Each row of numbers stands for one object and depends on some of the facts below. Use the named rows to name the rest.

Known rows:
plotre: [ 0.22  3.46  1.72  2.21 -0.49  1.81 -0.89  1.85 -2.90 -0.44  0.90  2.15
 -1.00  0.11  2.73  2.57  0.57  0.40 -0.75 -1.31  1.74 -1.14 -1.42 -3.98
 -1.31 -0.04  1.37]
starula: [-0.09  0.36 -0.80  0.08 -1.21 -0.39  0.59 -0.17 -0.37 -1.88  0.47 -1.81
 -0.24  0.02  0.61  1.85 -1.03 -0.32 -1.16  1.32 -0.58 -1.43  0.22  0.28
 -1.79  0.77 -2.47]
donil: [ 0.51 -0.50  0.83 -0.69 -0.53 -1.35  0.63 -0.10  1.12 -1.46  0.84 -0.64
  0.66 -0.97 -1.85 -1.62 -0.31  1.20  1.68 -0.67 -1.56  0.57  0.10 -0.02
 -0.11  0.71  0.45]
daka: [ 2.49 -3.30 -1.78 -1.37 -0.11  0.97  0.68 -0.37  1.05  2.37 -1.74 -2.77
  0.18 -0.83  0.66 -1.01 -1.65 -0.69 -1.76  2.51  2.12  0.40  1.57  4.54
  0.02 -2.98 -3.02]
mezon: [-0.17 -0.06  0.17  0.29 -0.64 -0.05 -0.24  0.50 -0.19 -0.29 -0.20  0.20
 -0.13  0.62 -0.22  0.27 -0.71 -0.19 -0.39  0.36 -0.33  0.29  0.01 -0.91
 -0.80  0.75  0.67]
kegan: [-0.09 -0.27  0.27 -0.04 -0.57  0.27 -0.31  0.26 -0.35 -0.48 -0.06  0.47
  0.12  0.27  0.16  0.27 -0.41 -0.02 -0.16  0.51 -0.41  0.13  0.22 -0.53
 -0.88  0.60  0.57]
butren: [-0.72  0.25 -0.33  0.95 -0.20 -0.28  0.34 -2.70 -0.26 -0.28 -0.28 -1.75
  0.58  2.08  0.86  1.92 -0.25 -0.99 -1.96  2.01  1.00 -0.83 -0.46  0.33
  1.40  0.09 -2.38]
plobatak: [-0.14 -0.03  0.12 -1.68  0.19  0.78 -1.55 -2.26  0.19  0.74  0.94  2.50
 -1.25  1.88  1.12 -1.15  0.97  0.65  0.34 -1.50  0.14 -1.62 -0.32 -0.90
  1.45  0.48  1.32]
pepam: [-1.58  0.61  1.02  0.73 -0.21  0.78  0.80 -0.58 -1.29  0.26 -0.13 -1.62
  1.86 -0.80 -1.32 -0.52  0.59  0.41  0.90  1.40  0.42  1.62  0.74  0.82
  0.30 -0.67 -1.20]
griluvak: [-3.11 -0.69 -1.47 -0.26  0.63  0.42 -1.20 -3.81 -1.09  0.57 -0.10  2.03
 -0.46  4.22  1.82  0.10  1.75 -2.31 -1.10  1.50  0.34 -0.85 -0.45 -0.48
  3.75  1.23  0.26]
grakek: [-0.29 -1.15 -1.38 -1.36 -0.42 -2.08  2.39  1.09  0.63 -2.67 -0.57 -1.96
  1.64 -2.49 -2.15  0.13 -1.35  0.96  2.46  0.80 -2.75  1.80  0.05  2.27
 -0.74 -0.43 -2.40]
puplin: [-2.71  0.13 -1.44  0.57 -0.23  1.02 -0.57 -3.59 -0.21  0.59 -0.13 -1.77
  0.66  3.53  0.60  2.05  0.00 -0.45 -2.60  2.81  1.33 -1.06  0.29  1.98
  0.17  0.07 -2.19]
lozam: [ 0.99 -1.36 -0.89 -0.15  3.33  0.30 -2.36  0.42  5.23  3.91  4.10  2.04
 -3.60 -1.87  0.63  1.37  0.74 -2.93 -4.00 -6.59  1.70  0.36  1.59 -0.48
 -0.03  0.31  2.90]
sanam: [ 0.10  0.01 -0.25 -1.38 -0.26 -0.92 -0.75 -0.77 -0.21 -1.95  1.00  1.62
 -1.55  0.52  1.25  0.12  0.00 -0.25  0.28 -0.60 -1.55 -1.98 -0.80 -1.10
  0.30  1.17  0.05]
fliker: [-5.14  2.45  0.74  2.20  0.16  2.46 -1.19 -4.45 -2.40  0.81  0.55  1.19
  1.41  5.11  0.40  1.23  2.27 -0.20 -1.55  1.93  1.54  0.30 -1.25 -2.08
  1.77  1.19  1.03]
greriflun: [ 0.62  0.68 -3.04  1.06 -0.23  3.31 -1.50 -1.56 -0.13  1.20  4.04  4.29
  5.72  4.58 -2.63 -4.55 -1.44 -0.27  0.60 -1.83  4.25 -0.68 -0.76 -0.79
 -0.77 -1.07 -1.42]
stistu: [-2.43  0.01 -0.43  0.53 -0.39  0.17  0.03 -0.82 -1.37 -0.28 -0.01 -0.09
  0.25  1.01  0.30  0.17  0.72 -1.34 -0.36  1.37  0.28  0.40  0.14 -0.75
  0.98  0.41 -0.45]
fufli: [ 0.29  0.17  0.21  0.15 -0.69  0.12 -0.17  0.78 -0.17 -0.59  0.23  0.12
 -0.57  0.03 -0.19 -0.56 -0.58  0.65 -0.04 -0.11  0.13  0.07  0.13 -0.91
 -1.42  0.23  1.14]

There are 3 kinds of fact about the objects: Σ, α, ζ.
[nasti, greriflun, brebruk, riras] Σ briflik
[bofu, vaplus] Σ grotok
[vigrun, lozam] Σ laluk
[gromaklas] Σ ludrozan
[grivogril, zulak, rupe] Σ trirak
[grotok, gekluk, fezel] Σ dugin
[pluploske, kostu] Σ grivogril
[trebrum, drarim, stibe, stimokul] Σ lukem
[dubro] Σ pugom
[plobatak] Σ motresak
[druti, poklo] Σ lukluk
[nonul, zinir] Σ matem
[dastun] Σ zolus
[virol] Σ dubro
[buzo, mumokon, fliker] Σ foski
[motresak] Σ sanam
[dumor] Σ bresem
[zolus, steskes, gagrar] Σ klaba
[mazur] Σ tifem
[grudrik] Σ skibrin
[fluplan, baben] Σ brosko
[fuzeke] Σ fludek
[faklozur] Σ gostes
[plakin, tilos] Σ tubapo
[zeplem] Σ madrega
[momis, fefifis, flogrin] Σ kigur
[feres] Σ merum
[gilo] Σ kluple
[sanam] Σ plesu
[skupo] Σ kledan
[nezu] Σ miflur
[dugin, laluk] Σ sastok
[safom] Σ grakek
[kagufles] Σ sigas
[giplan] Σ plakin
[griluvak] Σ starula
α (each to the one after it):
plesu > bofu > giplan > mumokon
donil > gekluk > greriflun
bresem > zupal > grivogril
vigrun > rupe
trebrum > safom > foski
rigru > stutim > druti > kostu
zulak > getra > plakin > gasol
fotril > tritron > kegum > sigas > destam > poklo > flestun
lurafle > skupo > dubro > skeli
grigir > zaporor > plobatak > drarim > gagrar > stistu > dumor > steskes > fliker > vugrapo
lozam > triplim > drastiklok > skimas
motresak > lefer
tronoro > virol
kirum > nasti > buzo > kigur
tibrer > gilo > nonul > nebrul
greston > kledan > sanam > plobru > kegram > pabigran
brubi > stimokul > klikiflun > brebruk
nenen > kiklos
grudrik > grakek > fefifis > povur > flidan > tubapo
fluplan > zinir > mazur > grotok > trikli > momis > dastun > sudigi > griluvak > flodreplis
riras > sostudum > zolus > pepam
plopir > flalo > feres > faklozur > masuren > tilos > stibe
tifem > vaplus > gastek > flogrin > fludek
lukluk > zeplem > dragrudran
plenur > skavom
flopim > voklu > drudruk > fezel > pluploske
baben > gutos > grema > daka > klenal > giplin > butren > puplin
labu > kagufles > matem > veflok
kuflo > fuzeke
nezu > nuskan > vumon > starula > trirak > zise
dugin > fufitan > logol
pugom > plotre
mufil > trefak
gostes > fufli > baflan > madrega
laluk > brosko > ludrozan
[flodreplis, grotok, dastun, mazur, sudigi, trikli, fluplan, momis, zinir, griluvak] ζ flistafla
[pepam, zolus, riras, sostudum] ζ stistu
[nasti, buzo, kirum, kigur] ζ briflik
[triplim, skimas, lozam, drastiklok] ζ destam
[plesu, bofu, mumokon, giplan] ζ flodreplis
[donil, gekluk, greriflun] ζ nebrul
[bresem, grivogril, zupal] ζ miflur
[vigrun, rupe] ζ kledan
[gromaklas] ζ baflan
[pluploske, drudruk, fezel, flopim, voklu] ζ gastek
[trebrum, safom, foski] ζ matem
[fludek, gastek, tifem, vaplus, flogrin] ζ sastok
[dubro, lurafle, skeli, skupo] ζ fludek
[rigru, druti, kostu, stutim] ζ logol
[baflan, fufli, madrega, gostes] ζ mezon
[plobatak, drarim, grigir, dumor, steskes, vugrapo, zaporor, gagrar, stistu, fliker] ζ nabra
[kledan, greston, pabigran, plobru, kegram, sanam] ζ nozak
[klikiflun, brebruk, brubi, stimokul] ζ kegan
[zulak, gasol, plakin, getra] ζ starula
[fotril, sigas, flestun, tritron, kegum, destam, poklo] ζ kloge
[zise, trirak, starula, nuskan, nezu, vumon] ζ lukem
[nonul, tibrer, gilo, nebrul] ζ gevok
[gutos, klenal, butren, giplin, puplin, grema, daka, baben] ζ nuskan
[virol, tronoro] ζ sigas
[trefak, mufil] ζ veflok
[motresak, lefer] ζ povur
[stibe, flalo, faklozur, tilos, plopir, feres, masuren] ζ tubapo
[dragrudran, zeplem, lukluk] ζ brosko
[nenen, kiklos] ζ bresem
[plotre, pugom] ζ gostes
[povur, grudrik, flidan, grakek, fefifis, tubapo] ζ drukan
[fufitan, logol, dugin] ζ skibrin
[fuzeke, kuflo] ζ skavom
[merum] ζ tibrer
[ludrozan, laluk, brosko] ζ batosik
[veflok, labu, matem, kagufles] ζ klaba
[plenur, skavom] ζ kluple
[zuzen] ζ fufli

Which object is each row?
No name comes twice in this set of rows, the named rows included.
[ 0.22  1.25 -5.32  0.50 -2.17  0.36  0.46  2.97 -2.07 -3.81  4.70  3.46
  5.16  0.90 -1.27 -0.71 -2.89 -2.83  1.37 -0.24  0.70 -2.02  0.09  0.08
 -4.17  0.06 -7.20] : briflik

The same objects again, as new rows of numbers:
Named rows:
triplim: [ 0.32  0.57 -0.16  1.82 -1.47 -0.59  0.20  1.25  0.30  1.76  1.24 -1.26
  1.14 -0.11 -1.53]
sudigi: [ 2.49  0.58 -0.01  0.07  1.18  1.52  2.75  0.20 -0.73 -1.66  2.26  0.69
 -0.76 -2.60 -2.94]
masuren: [ 1.16  1.22  0.83  1.61  0.74  0.62  1.67  0.83 -0.50  0.12  1.08 -0.66
 -0.69 -1.77 -1.47]
faklozur: [ 0.32  0.45  0.03 -0.08  1.50  1.14 -1.14 -0.66 -0.72  0.14  0.08 -0.62
 -1.83  0.09  0.45]
gostes: [-0.70  0.26 -0.55  1.86 -0.77 -1.32  1.63  1.27  0.58  2.60  0.81 -1.88
  0.63  0.53 -0.58]
mazur: [-0.05 -0.31 -1.10 -0.55  1.17  0.61 -0.89 -0.54  0.34  0.52  0.33 -0.70
 -0.79  0.97 -0.10]
tifem: [-0.84  0.38 -0.45  1.65 -0.88 -0.64  1.72  0.85  0.85  2.93  0.60 -2.30
  0.47  0.24 -0.88]
tritron: [ 0.06  0.62 -0.22  1.75 -1.05 -0.64  0.68  1.12  0.50  1.80  1.07 -1.22
  0.89 -0.12 -1.50]
miflur: [ 0.29  0.27 -0.24  1.26 -0.21 -0.38  1.99  0.91 -0.22  1.40  1.39 -1.35
  0.08 -0.45 -1.28]
lurafle: [-1.03  0.63 -0.28  1.50 -0.99 -0.25  1.37  0.63  1.39  2.87  0.14 -2.19
  0.61  0.08 -1.44]
mumokon: [ 1.19 -0.13 -2.17 -0.05  2.22  1.02 -0.81 -1.08 -0.23  0.20 -0.17 -0.21
 -0.88  0.81 -0.95]
nuskan: [-0.54 -0.64  0.18  1.55 -0.27 -0.97  1.81  0.75  0.36  2.43  0.96 -1.23
  0.92 -0.53 -0.85]
giplin: [ 1.13 -0.51  0.56  0.62  0.70  0.49  2.26 -0.13 -0.68  0.30  1.32  0.34
  0.12 -2.63 -2.21]
kostu: [ 0.44 -1.36 -0.96 -1.48  0.58  1.23 -1.25  0.48 -0.52 -0.45 -0.08 -1.93
 -1.42 -1.02  0.17]
rigru: [-0.82  0.51 -0.35  1.94 -0.73 -1.13  1.12  1.31  1.09  2.28  0.49 -1.64
  0.99  0.37 -1.17]
vigrun: [-0.84 -0.60 -0.57  0.06 -0.09 -0.29 -1.16 -1.08  0.57  1.28 -0.39 -1.27
 -0.58  2.18  0.69]
pepam: [-0.07  1.00 -0.33  0.74 -0.47 -0.86  1.94  0.80 -0.37  0.48  0.33 -0.52
 -0.11 -0.94 -2.31]
skeli: [ 0.28  0.74 -0.05  0.73 -0.48  0.81  2.00  0.05  0.42  1.17  0.82 -1.32
 -0.17 -1.36 -2.17]

Rows to name:
No name comes twice in this set of rows, the named rows included.
[ 0.07 -0.10 -1.08 -0.05 -0.28  0.24 -2.35 -0.58 -0.36  1.42  0.19 -0.88
 -0.49  1.30  0.11] : virol
[-0.31  0.83  0.19  2.14  0.03 -0.59  1.23  1.20  0.54  1.81  0.49 -1.42
  0.40 -0.32 -1.03] : grakek
[ 0.89  0.80 -1.59  2.47  0.17 -0.45  1.42  0.46 -0.38  1.91 -0.18 -0.88
  0.44 -0.29 -2.29] : foski
[-0.16 -0.54  0.43  1.32  0.10 -0.51  1.61  0.37  0.25  1.82  0.66 -0.62
  1.02 -1.16 -1.51] : grema
[-1.22 -0.81 -0.71 -0.03  0.41 -0.37 -1.36 -0.58  0.32  2.14 -0.47 -1.12
 -0.15  1.26  0.61] : nezu
[ 1.19  0.69 -0.05  1.23 -1.13  0.18  0.62  0.79 -0.27  0.79  1.68 -0.61
  0.58 -0.95 -2.05] : skimas
[-0.27 -1.80  2.42  0.26 -1.87 -0.34  0.45 -4.08  2.07 -1.87  0.09 -0.77
 -0.72  4.17  1.38] : dugin
[ 0.64  0.12 -1.76 -0.23  1.11  1.38 -0.79 -1.86 -0.99  1.21 -0.71 -0.65
 -1.49  0.27 -0.84] : flogrin
[-0.98  0.08 -0.58  0.43  0.58 -0.06 -1.65 -0.17  0.32  1.79 -0.56 -1.50
 -0.78  1.48  0.99] : grudrik
[ 0.34 -0.37 -1.68 -0.33  1.77  0.67 -1.03 -0.56  0.47  0.52  0.11 -0.55
 -0.70  1.23 -0.32] : giplan
[-0.24 -0.39 -0.59  0.25 -1.05 -0.06 -2.34 -1.00  0.20  1.29  0.11 -1.16
 -0.09  2.08  0.47] : lozam
[ 0.66 -0.56  0.53  0.81  0.49  0.10  2.09  0.07 -0.36  0.83  1.11 -0.01
  0.42 -2.19 -2.02] : klenal
[-0.48 -2.10 -1.03 -1.14  0.19  0.62 -1.68  1.54  0.27  0.37 -0.63 -3.15
 -0.77 -0.82  0.83] : rupe
[-0.90 -0.37 -1.36  0.04  0.89 -0.11 -1.36 -0.21  1.00  1.66 -0.22 -1.33
 -0.24  1.98  0.36] : fluplan
[ 2.09  0.98 -0.13  1.69  1.05  0.81  2.27  0.24 -1.56  0.21  1.17 -0.39
 -1.15 -1.89 -1.74] : tubapo

The same objects again, as new rows of numbers:
Named rows:
lukluk: [-0.73 -1.53  0.19  0.74 -0.08 -0.57 -0.41  0.53  0.47 -0.01 -0.13 -1.71
  0.93  0.22  2.21]
flopim: [-0.98 -1.28  1.42  1.06 -0.08 -0.21 -0.10 -0.11  0.29  0.19 -0.32 -1.60
  1.02  0.31  2.57]
lurafle: [-0.99 -1.30  1.28  0.99 -0.16 -0.22 -0.13 -0.06  0.20  0.17 -0.25 -1.65
  0.99  0.23  2.55]
fludek: [ 1.53  0.87  2.23  0.63 -0.28 -0.71  2.09  0.11  1.07  0.38 -1.44 -0.03
  1.04  0.05  1.45]
destam: [ 1.34  1.30  0.31 -0.41  0.18 -1.91  2.08  0.31  2.43 -0.43 -0.19 -0.78
  0.40 -0.96  1.56]
baflan: [ 1.44 -0.60  0.42  0.80 -0.36 -0.77  0.97  0.17  1.46  0.30 -0.71 -1.03
  0.84 -0.73  1.78]
plobatak: [ 0.15  1.02 -1.26 -0.97  0.96  1.50 -2.15  0.50 -2.20  0.67  0.64  0.98
 -1.91  1.35 -2.82]
giplin: [-0.73  0.13  0.76 -0.09 -1.29 -1.65  2.63  0.89  1.65 -0.82 -1.78  0.08
  0.87 -0.06 -0.05]
vumon: [-0.96 -1.06  0.36  0.38 -0.84 -0.84  0.93  0.52  1.25 -0.32 -0.93 -0.99
  0.83 -0.05  1.27]
zuzen: [-0.58 -0.78  0.90  0.37 -0.38 -1.33  0.80  0.63  0.82 -0.17 -0.35 -0.92
  1.21 -0.58  1.22]
gostes: [ 1.21 -1.44  0.08  0.98  0.02 -0.11  0.00  0.00  1.35  0.72 -0.28 -1.71
  0.76 -0.59  2.56]
zaporor: [-0.49 -1.30  0.67  0.85 -0.61 -1.27  0.12  0.52  0.34  0.16 -0.44 -2.31
  0.67 -0.11  1.10]
fufli: [ 1.34 -1.04  0.24  0.86 -0.13 -0.42  0.49 -0.01  1.46  0.53 -0.47 -1.40
  0.74 -0.68  2.19]
lukem: [-0.70 -2.64  3.10  4.43 -1.02  1.15  3.39  0.51  5.36  1.31  3.86  0.64
 -3.46 -1.68 -0.88]
drarim: [-0.97 -0.06  1.98  2.99  0.15  2.10  0.56  0.07  0.76  0.98  5.78  2.28
 -5.89  0.09 -5.34]
nasti: [-0.11 -3.21 -0.53 -4.55  2.22  0.34 -0.48 -4.42 -4.95  0.06 -0.77  2.40
 -5.59 -1.72 -0.86]
nezu: [-0.95 -0.04 -1.86 -0.82  0.81  2.90 -2.61 -0.41 -1.36  0.62  0.66  1.04
 -1.74  1.14 -1.47]
bofu: [-0.06  0.36 -1.33 -1.18  0.56  2.19 -3.08 -2.73 -1.10  0.00  1.68  1.21
  0.30  1.20 -3.17]

Rows to name:
No name comes twice in this set of rows, the named rows included.
[-2.74  6.33 -3.78  1.67 -4.86 -1.07 -4.89 -1.60 -3.55  5.96 -0.50  3.45
 -2.97 -2.29 -0.35] : zolus
[-1.56 -0.84  1.48  3.07  0.56  3.03 -0.30 -0.54  0.97  0.93  6.42  2.45
 -5.69  0.18 -3.83] : stimokul
[ 0.14 -0.37  1.03  0.07 -1.50 -2.21  1.52  0.67  0.79 -1.00 -0.28  0.13
  1.52 -0.07  0.57] : trikli
[-0.59  1.17 -1.17 -1.15  1.37  2.48 -3.15 -5.43 -0.12  0.01  1.28 -0.22
  1.67  1.08 -4.79] : gekluk
[ 3.11  1.57  1.50 -0.61 -2.38 -3.54  4.05  1.00  1.83 -1.30 -1.15  2.46
  1.77 -0.55 -1.15] : flodreplis
[ 2.22  0.55  1.21  0.42 -1.03 -2.28  2.24  0.95  1.11  0.57 -1.51 -1.47
  0.38 -0.74 -0.66] : stistu
[-0.16 -0.44  1.04  0.50 -0.87 -1.91  1.14  0.80  0.46 -0.15 -0.80 -1.67
  0.71 -0.20  0.30] : pepam
[-0.81 -0.59  0.62  0.27 -0.92 -1.22  1.51  0.61  1.24 -0.46 -1.12 -0.69
  0.97 -0.09  0.81] : gasol
[-0.65 -1.73  0.56  0.99 -0.49 -0.97 -0.34  0.45  0.28  0.29 -0.25 -2.65
  0.67 -0.14  1.53] : grigir
[-0.49 -0.08  1.77  0.47 -0.56 -1.29  1.42  0.33  0.51 -0.43 -0.84 -0.61
  1.11  0.20  1.33] : skeli
[-0.61  0.74 -1.49 -1.06  1.71  2.88 -3.72 -4.81 -0.38  0.33  1.41 -0.39
  1.46  1.42 -4.16] : laluk
[ 1.42 -0.43  0.28  0.62 -0.06 -0.70  0.87  0.53  1.38  0.41 -0.71 -0.89
  0.77 -0.26  1.68] : matem
[-0.40  0.96 -0.45 -0.76  1.08  2.53 -2.19 -0.62 -2.06  0.55  0.79  1.46
 -1.43  1.33 -1.33] : skupo
[ 0.20 -2.77 -0.37 -4.75  2.04 -0.09  0.04 -4.33 -4.85 -0.07 -0.95  2.72
 -5.53 -1.81 -1.20] : greriflun

